Below is a small trained network, with its code and all its weights. Each question gives an input and a target symbol and asks what happens when units are switched off, that is, made to give their printed mean instead of their output.

import numpy as np


def w(rows, s, z=0):
    codes = np.array(rows[::2]) - 128.0
    scale = np.full(codes.shape[1], s)
    scale[-1] = z or s
    return codes * scale


def norm(h):
    return h / np.sqrt((h * h).mean(-1, keepdims=True) + 1e-5)


def f(y):
    return np.maximum(y, 0)


def softmax(a):
    e = np.exp(a - a.max(-1, keepdims=True))
    return e / e.sum(-1, keepdims=True)


def log_softmax(a):
    a = a - a.max(-1, keepdims=True)
    return a - np.log(np.exp(a).sum(-1, keepdims=True))


def net(x, mask):
    ids = ['αβγδζθλμξστψω'.index(c) for c in x.split()]
    T = len(ids)
    res = E[ids] + P[:T]
    q, k, v = (norm(res) @ M[0].T for M in (Q, K, V))
    z = softmax(np.where(np.tri(T) > 0, q @ k.T / 3**0.5, -1e9)) @ v
    res = res + np.where(mask[0], z, O[0][:, -1]) @ O[0][:, :-1]
    y = f(norm(res) @ A[0][:, :-1].T + A[0][:, -1])
    res = res + np.where(mask[1:9], y, B[0][:, -1]) @ B[0][:, :-1]
    return log_softmax(norm(res)[-1] @ U[:, :-1].T + U[:, -1])


Q, K, V, O, A, B = {}, {}, {}, {}, {}, {}
E = w([
[103,158,205,83,150,101,61,60],'α',
[200,90,190,113,100,63,157,154],'β',
[44,116,108,203,160,164,83,50],'γ',
[246,157,221,141,66,211,183,79],'δ',
[51,143,34,160,109,202,131,161],'ζ',
[4,130,191,192,177,144,71,168],'θ',
[106,106,183,146,235,210,138,111],'λ',
[46,54,91,94,252,121,30,140],'μ',
[111,152,99,182,205,113,127,127],'ξ',
[118,144,70,79,132,93,197,181],'σ',
[128,231,142,142,133,143,153,90],'τ',
[116,89,93,121,191,142,119,102],'ψ',
[99,33,104,124,55,117,66,181],'ω',
],0.0033)
P = w([
[4,188,96,62,100,139,157,117],'0',
[131,141,126,103,193,157,86,111],'1',
[134,165,125,153,108,193,128,118],'2',
[1,97,171,140,146,77,222,108],'3',
[152,116,109,109,196,127,92,132],'4',
[135,160,126,153,106,188,127,126],'5',
[40,97,163,142,112,64,206,92],'6',
[159,103,102,101,187,115,83,143],'7',
[137,165,125,155,109,186,127,125],'8',
[62,91,152,132,104,58,198,98],'9',
[171,100,87,105,168,92,81,157],'10',
],0.0033)
Q[0] = w([
[189,146,229,138,188,93,133,75],'H1',
[177,107,126,92,129,68,244,180],'H1',
[123,255,70,132,158,154,165,96],'H1',
],0.0075)
K[0] = w([
[179,155,253,129,148,77,144,59],'H1',
[195,139,113,43,98,73,217,197],'H1',
[125,254,79,163,202,166,171,86],'H1',
],0.0076)
V[0] = w([
[122,80,251,142,134,123,235,80],'H1',
[167,10,163,118,146,20,229,181],'H1',
[73,31,169,134,90,34,192,118],'H1',
],0.0018)
O[0] = w([
[39,196,2,168,50,149,43,122,200],'H1',
[33,253,157,151,97,226,70,30,253],'H1',
[31,214,67,134,172,239,101,58,228],'H1',
],0.0017,0.0004)
A[0] = w([
[145,161,138,243,121,127,191,136,98],'N1',
[87,170,125,127,18,145,105,118,100],'N2',
[113,153,198,87,83,108,103,94,128],'N3',
[220,85,135,106,138,79,121,155,92],'N4',
[121,75,178,103,48,1,201,137,1],'N5',
[44,95,92,91,198,63,154,116,128],'N6',
[49,71,125,141,159,132,68,116,133],'N7',
[108,62,125,160,60,149,184,190,69],'N8',
],0.0041,0.0033)
B[0] = w([
[91,114,130,72,132,108,77,107,175],'N1',
[53,118,142,125,152,128,183,110,196],'N2',
[131,129,78,162,108,142,123,156,201],'N3',
[86,130,91,126,78,117,149,137,189],'N4',
[253,47,175,149,158,70,97,137,164],'N5',
[90,133,150,170,69,139,116,90,253],'N6',
[179,149,129,93,99,107,175,154,222],'N7',
[160,160,159,162,167,74,117,75,171],'N8',
],0.0058,0.0032)
U = w([
[114,163,212,153,155,119,104,243,99],'α',
[150,65,56,74,138,142,116,14,25],'β',
[192,213,110,86,168,62,232,166,103],'γ',
[151,70,151,41,74,141,135,211,108],'δ',
[68,74,107,75,229,65,71,149,62],'ζ',
[141,49,51,185,153,177,221,186,83],'θ',
[130,169,72,237,224,104,98,107,123],'λ',
[211,160,163,124,65,215,152,104,120],'μ',
[179,75,221,202,97,45,162,67,118],'ξ',
[155,185,72,195,66,164,44,181,133],'σ',
[2,151,136,125,82,141,186,99,178],'τ',
[146,104,162,124,204,195,129,147,252],'ψ',
[157,203,169,26,119,78,60,78,76],'ω',
],0.0059,0.0026)

Each question gives the input, a string of symbols that net reads in full, and the target symbol t.
The units are the heads (3 rows each of Q, K, V and O) and the neurons (one row each of A and B). Each row of codes is followed by its name. A weight is (code - 128) times the scale printed after its matrix; where a second scale follows, it is the last column's (O, A, B and U).
mask holds one flag per unit, heads first, then neurons. A switched-off unit (its flag False) gives its mean, the last column of its rows in O or B, instead of its output. The means were averaged over made-up inputs and are rounded, as every weight is.
A unit's drop is (log p(t) with every unit on - log p(t) with that unit switched off) / (log p(t) with every unit on - log p(t) with every unit switched off).
The circuit of an input: a set's keep is (log p(t) with only the set's units on - log p(t) with every unit switched off) / (log p(t) with every unit on - log p(t) with every unit switched off). Starting from all 9 units, units are removed one at a time, each time the one whose removal leaves the highest keep (on an exact tie, the one counted first), for as long as the keep stays at least 0.8.
circuit, biggest first: the units of the circuit, biggest drop first
most important unit: the unit with the biggest drop
top k neurons: the k neurons with the biggest drops, biggest first
input ω ζ β β β ζ σ τ ζ δ γ, target ξ: circuit, biggest first => (H1 N7)
input ζ ζ α β β τ θ σ, target τ: circuit, biggest first => (N6 N5)
input β θ ψ β ψ μ, target δ: circuit, biggest first => (N7 H1 N8)
input ψ δ β λ ζ β ζ, target ξ: circuit, biggest first => (H1 N5 N8)
input β β β ζ β β α τ σ τ, target ξ: circuit, biggest first => (N5 H1)
input λ μ ζ ω θ γ, target β: most important unit => N1
input α τ σ β β ξ, target ζ: top 3 neurons => (N1 N6 N7)
input σ β δ ω λ σ, target γ: circuit, biggest first => (H1 N6 N8)
input ξ δ β δ γ β ξ λ τ, target ω: circuit, biggest first => (N1 H1 N6)
input β ζ θ σ ξ β, target τ: circuit, biggest first => (H1 N2)
input δ β τ τ, target ξ: circuit, biggest first => (H1 N5)
input β α σ β ω θ, target α: top 2 neurons => (N6 N7)
input ω σ ψ α β, target σ: top 3 neurons => (N2 N7 N3)
input ω δ ψ ζ ζ ω β μ ψ, target θ: circuit, biggest first => (H1 N6 N4)
input ω α ω β β β ψ ξ ζ β β, target σ: top 2 neurons => (N2 N7)
input λ α β β τ, target γ: top 3 neurons => (N6 N4 N3)
input σ ξ θ β τ, target γ: top 2 neurons => (N6 N4)
input δ ω β σ ω ξ β β ω σ γ, target ξ: top neuron => (N7)
input ω ω ζ, target λ: top 3 neurons => (N8 N7 N6)
input ξ τ β ζ σ τ β μ ω δ, target τ: top neuron => (N2)
